Below is a small trained network, with its code and all its weights. Each question gives an input and a class and asks what happens when units are switched off, that is, made to give their printed mean instead of their output.

import numpy as np


def w(rows, s, z=0):
    codes = np.array(rows[::2]) - 128.0
    scale = np.full(codes.shape[1], s)
    scale[-1] = z or s
    return codes * scale


def f(y):
    return np.maximum(y, 0)


def log_softmax(a):
    a = a - a.max(-1, keepdims=True)
    return a - np.log(np.exp(a).sum(-1, keepdims=True))


def net(x, mask):
    res = np.array(x, float).reshape(1, 5) / 4 @ E
    y = f(res @ A[0][:, :-1].T + A[0][:, -1])
    res = res + np.where(mask, y, B[0][:, -1]) @ B[0][:, :-1]
    return log_softmax(res[-1] @ U[:, :-1].T + U[:, -1])


A, B = {}, {}
E = w([
[138,130,126,124,121,127,131],'x0',
[152,2,18,91,12,84,116],'x1',
[31,145,84,56,172,110,195],'x2',
[119,128,133,120,127,149,123],'x3',
[17,113,206,137,79,34,28],'x4',
],0.0058)
A[0] = w([
[114,222,198,182,198,173,128,61],'N0',
[163,49,60,98,87,107,114,106],'N1',
[108,174,83,75,60,156,125,226],'N2',
[196,87,139,112,141,161,249,111],'N3',
[181,119,76,182,152,197,179,32],'N4',
[54,76,227,167,94,52,39,116],'N5',
[77,94,112,100,164,116,193,109],'N6',
[195,100,128,228,128,181,78,72],'N7',
[188,92,140,255,123,161,61,6],'N8',
[117,93,46,106,24,113,113,196],'N9',
[206,128,158,239,81,165,51,53],'N10',
[131,114,111,160,150,166,69,1],'N11',
[193,106,104,162,138,187,196,83],'N12',
],0.0079,0.0029)
B[0] = w([
[162,217,238,193,49,193,112,235],'N0',
[190,228,227,153,45,247,82,216],'N1',
[126,57,114,222,165,252,150,181],'N2',
[51,199,81,34,89,162,213,204],'N3',
[77,203,170,14,34,83,161,189],'N4',
[27,231,118,26,16,152,219,253],'N5',
[87,141,44,103,91,170,83,171],'N6',
[38,105,76,45,184,180,115,184],'N7',
[74,188,33,101,182,192,35,180],'N8',
[146,213,177,239,98,254,150,242],'N9',
[15,131,10,116,133,181,60,200],'N10',
[53,68,155,189,189,174,132,131],'N11',
[58,208,147,20,82,151,168,197],'N12',
],0.0056,0.0069)
U = w([
[55,132,41,80,152,174,89,220],'0',
[93,162,129,1,68,115,168,41],'1',
[208,160,211,171,89,198,120,80],'2',
[132,129,116,121,137,158,156,254],'3',
[128,137,109,118,135,153,141,209],'4',
[221,59,66,153,174,60,131,54],'5',
],0.0054,0.0031)

Each question gives the input, the list of numbers given to net, and the class t.
The units are the neurons (one row each of A and B). Each row of codes is followed by its name. A weight is (code - 128) times the scale printed after its matrix; where a second scale follows, it is the last column's (A, B and U).
mask holds one flag per neuron, in row order. A switched-off neuron (its flag False) gives its mean, the last column of its row in B, instead of its output. The means were averaged over made-up inputs and are rounded, as every weight is.
A unit's drop is (log p(t) with every unit on - log p(t) with that unit switched off) / (log p(t) with every unit on - log p(t) with every unit switched off).
The circuit of an input: a set's keep is (log p(t) with only the set's units on - log p(t) with every unit switched off) / (log p(t) with every unit on - log p(t) with every unit switched off). Starting from the 12 units with the biggest drops (on a tie, the unit counted first), units are removed one at a time, each time the one whose removal leaves the highest keep (on an exact tie, the one counted first), for as long as the keep stays at least 0.8.
units of the circuit, in order: the units of the circuit, biggest drop first
unit that matters most: the unit with the biggest drop
top k neurons: the k neurons with the biggest drops, biggest first
drop of u: that unit's drop, to one decimal
input [0,-4,-5,-4,-7], class 1: top 2 neurons : N4, N12
input [0,-8,3,4,-2], class 2: unit that matters most : N0
input [7,-4,-7,0,2], class 0: top 2 neurons : N10, N8
input [-1,6,-2,4,0], class 2: units of the circuit, in order : N1, N9
input [-5,-8,-8,2,-4], class 0: units of the circuit, in order : N10, N7
input [2,-5,-5,-2,-3], class 0: units of the circuit, in order : N10, N7
input [6,-3,2,4,-7], class 1: units of the circuit, in order : N4, N3
input [5,-7,-8,7,4], class 0: units of the circuit, in order : N10, N8
input [2,6,-7,1,-5], class 0: top 4 neurons : N10, N7, N8, N0
input [-5,0,0,-6,-7], class 1: units of the circuit, in order : N4, N12
input [2,-4,-2,4,-6], class 1: top 4 neurons : N4, N12, N3, N9
input [-2,7,2,7,-6], class 2: top 2 neurons : N1, N9
input [7,0,-8,-6,-8], class 0: top 4 neurons : N10, N8, N7, N5
input [-2,-6,-7,1,-2], class 0: drop of N10 : 0.5
input [1,5,0,-2,-2], class 2: drop of N1 : 0.3
input [4,2,-7,0,3], class 0: drop of N8 : 0.2
